Here is a tiny trained network, its code and every weight. The questions are about switching its units off for an input and a target symbol, where a switched-off unit gives its printed mean instead of its output.

import numpy as np


def w(rows, s, z=0):
    codes = np.array(rows[::2]) - 128.0
    scale = np.full(codes.shape[1], s)
    scale[-1] = z or s
    return codes * scale


def norm(h):
    return h / np.sqrt((h * h).mean(-1, keepdims=True) + 1e-5)


def f(y):
    return np.maximum(y, 0)


def softmax(a):
    e = np.exp(a - a.max(-1, keepdims=True))
    return e / e.sum(-1, keepdims=True)


def log_softmax(a):
    a = a - a.max(-1, keepdims=True)
    return a - np.log(np.exp(a).sum(-1, keepdims=True))


def net(x, mask):
    ids = ['γζηλξπφψ'.index(c) for c in x.split()]
    T = len(ids)
    res = E[ids] + P[:T]
    u = 0
    for l in range(2):
        r = norm(res)
        for j in range(2):
            rows = slice(2 * j, 2 * j + 2)
            q, k, v = (r @ M[l][rows].T for M in (Q, K, V))
            z = softmax(np.where(np.tri(T) > 0, q @ k.T / 2**0.5, -1e9)) @ v
            o = O[l][rows]
            res = res + np.where(mask[u + j], z, o[:, -1]) @ o[:, :-1]
        u += 2
        y = f(norm(res) @ A[l][:, :-1].T + A[l][:, -1])
        res = res + np.where(mask[u : u + 12], y, B[l][:, -1]) @ B[l][:, :-1]
        u += 12
    return log_softmax(norm(res)[-1] @ U[:, :-1].T + U[:, -1])


Q, K, V, O, A, B = {}, {}, {}, {}, {}, {}
E = w([
[123,88,139],'γ',
[121,101,148],'ζ',
[185,41,197],'η',
[170,147,123],'λ',
[42,153,165],'ξ',
[252,151,107],'π',
[91,133,117],'φ',
[142,179,111],'ψ',
],0.024)
P = w([
[142,70,106],'0',
[200,88,109],'1',
[216,213,203],'2',
[224,152,122],'3',
[215,253,246],'4',
[223,148,138],'5',
[224,142,138],'6',
],0.0055)
Q[0] = w([
[5,203,107],'L0H1',
[165,112,92],'L0H1',
[93,92,124],'L0H2',
[95,139,100],'L0H2',
],0.011)
K[0] = w([
[72,152,158],'L0H1',
[165,17,11],'L0H1',
[36,48,79],'L0H2',
[185,157,90],'L0H2',
],0.011)
V[0] = w([
[37,99,183],'L0H1',
[160,98,98],'L0H1',
[141,135,50],'L0H2',
[110,255,109],'L0H2',
],0.005)
O[0] = w([
[45,68,116,165],'L0H1',
[79,57,97,131],'L0H1',
[133,160,253,78],'L0H2',
[133,15,166,4],'L0H2',
],0.0041,0.0011)
A[0] = w([
[112,190,172,148],'L0N1',
[105,179,172,2],'L0N2',
[193,55,98,85],'L0N3',
[154,165,188,71],'L0N4',
[146,238,219,109],'L0N5',
[231,109,98,58],'L0N6',
[183,193,84,97],'L0N7',
[63,197,153,77],'L0N8',
[73,182,71,195],'L0N9',
[147,255,134,26],'L0N10',
[154,157,193,67],'L0N11',
[172,159,182,135],'L0N12',
],0.0086,0.0042)
B[0] = w([
[159,118,151,201],'L0N1',
[85,152,234,140],'L0N2',
[176,104,74,222],'L0N3',
[80,36,76,170],'L0N4',
[159,80,97,237],'L0N5',
[83,73,194,221],'L0N6',
[127,125,7,190],'L0N7',
[112,108,122,205],'L0N8',
[64,37,89,254],'L0N9',
[2,95,40,191],'L0N10',
[142,48,67,169],'L0N11',
[141,105,49,228],'L0N12',
],0.0051,0.0039)
Q[1] = w([
[117,162,110],'L1H1',
[158,205,89],'L1H1',
[193,117,8],'L1H2',
[93,175,112],'L1H2',
],0.012)
K[1] = w([
[200,62,105],'L1H1',
[20,119,198],'L1H1',
[162,209,138],'L1H2',
[189,2,110],'L1H2',
],0.0076)
V[1] = w([
[62,207,21],'L1H1',
[44,109,117],'L1H1',
[105,123,238],'L1H2',
[197,2,155],'L1H2',
],0.0065)
O[1] = w([
[45,88,68,74],'L1H1',
[151,160,156,141],'L1H1',
[192,29,192,62],'L1H2',
[27,2,251,255],'L1H2',
],0.0056,0.0044)
A[1] = w([
[93,186,77,115],'L1N1',
[162,82,89,213],'L1N2',
[90,169,212,57],'L1N3',
[248,122,76,6],'L1N4',
[106,93,201,48],'L1N5',
[84,190,166,27],'L1N6',
[92,144,70,134],'L1N7',
[114,107,95,34],'L1N8',
[42,138,107,173],'L1N9',
[167,85,87,193],'L1N10',
[160,110,101,142],'L1N11',
[165,116,164,134],'L1N12',
],0.014,0.0019)
B[1] = w([
[183,96,132,163],'L1N1',
[76,216,124,253],'L1N2',
[254,205,33,146],'L1N3',
[2,101,171,228],'L1N4',
[149,173,29,236],'L1N5',
[204,248,187,137],'L1N6',
[144,74,106,197],'L1N7',
[85,132,136,171],'L1N8',
[160,91,199,251],'L1N9',
[134,193,140,242],'L1N10',
[174,168,133,187],'L1N11',
[249,174,144,191],'L1N12',
],0.0066,0.0059)
U = w([
[145,153,117,111],'γ',
[112,160,236,4],'ζ',
[82,54,148,245],'η',
[33,208,107,68],'λ',
[238,74,208,68],'ξ',
[132,135,3,108],'π',
[196,90,85,71],'φ',
[190,204,131,205],'ψ',
],0.019,0.0043)

Each question gives the input, a string of symbols that net reads in full, and the target symbol t.
The units are the heads (2 rows each of Q, K, V and O) and the neurons (one row each of A and B). Each row of codes is followed by its name. A weight is (code - 128) times the scale printed after its matrix; where a second scale follows, it is the last column's (O, A, B and U).
mask holds one flag per unit, layer by layer, with each layer's heads first. A switched-off unit (its flag False) gives its mean, the last column of its rows in O or B, instead of its output. The means were averaged over made-up inputs and are rounded, as every weight is.
A unit's drop is (log p(t) with every unit on - log p(t) with that unit switched off) / (log p(t) with every unit on - log p(t) with every unit switched off).
The circuit of an input: a set's keep is (log p(t) with only the set's units on - log p(t) with every unit switched off) / (log p(t) with every unit on - log p(t) with every unit switched off). Starting from the 12 units with the biggest drops (on a tie, the unit counted first), units are removed one at a time, each time the one whose removal leaves the highest keep (on an exact tie, the one counted first), for as long as the keep stays at least 0.8.
units of the circuit, in order: the units of the circuit, biggest drop first
most important unit: the unit with the biggest drop
k most important neurons: the k neurons with the biggest drops, biggest first
k most important neurons of layer l: the k neurons of layer l with the biggest drops, biggest first
which heads matter: for each layer, one digit per head in row order, 1 if its drop is at least 0.15 and else 0, layers parted by /
drop of u: that unit's drop, to one decimal
input η ψ γ φ η φ, target η: most important unit => L0N9
input η φ φ ζ ψ π γ, target λ: units of the circuit, in order => (L1H2, L1N2, L1N4)
input λ η γ ψ, target π: units of the circuit, in order => (L0N10, L1N7)
input π ξ η η γ ξ, target ζ: 3 most important neurons => (L1N9, L1N2, L0N9)
input φ ζ η η ζ, target ξ: which heads matter => 00 / 11
input λ γ γ, target π: units of the circuit, in order => (L1N9, L1N5)
input λ φ φ γ φ φ ξ, target ψ: which heads matter => 00 / 00
input γ λ ζ φ φ γ, target ψ: which heads matter => 00 / 00
input η φ η γ ξ ζ, target ζ: which heads matter => 01 / 01
input π λ π ζ φ ζ, target ψ: 3 most important neurons => (L0N9, L0N10, L1N4)
input φ γ ψ ζ γ, target λ: 3 most important neurons of layer 0 => (L0N6, L0N12, L0N11)
input γ γ η ξ, target ζ: 3 most important neurons of layer 1 => (L1N9, L1N6, L1N2)
input λ η γ γ, target ξ: 4 most important neurons => (L0N6, L0N10, L0N9, L1N4)
input ξ γ φ λ, target λ: units of the circuit, in order => (L1N4)
input ψ φ ζ φ ζ φ ζ, target ψ: which heads matter => 01 / 00
input λ γ η ψ ζ, target λ: 3 most important neurons => (L0N12, L0N11, L0N4)
input π η ζ γ, target ξ: 3 most important neurons of layer 0 => (L0N6, L0N10, L0N7)
input φ ζ φ ξ ξ ζ, target ζ: 3 most important neurons of layer 1 => (L1N4, L1N5, L1N3)
input ξ φ φ γ, target ψ: 2 most important neurons of layer 0 => (L0N7, L0N12)
input ξ ξ γ γ, target ζ: 2 most important neurons => (L1N4, L0N3)
input γ ξ φ φ ψ γ λ, target λ: most important neuron => (L1N4)
input ξ φ ξ, target ψ: drop of L1N12 => 0.0
input γ ψ π φ ψ, target π: drop of L0N10 => 0.1
input π λ ψ ζ, target λ: drop of L1H2 => 0.5
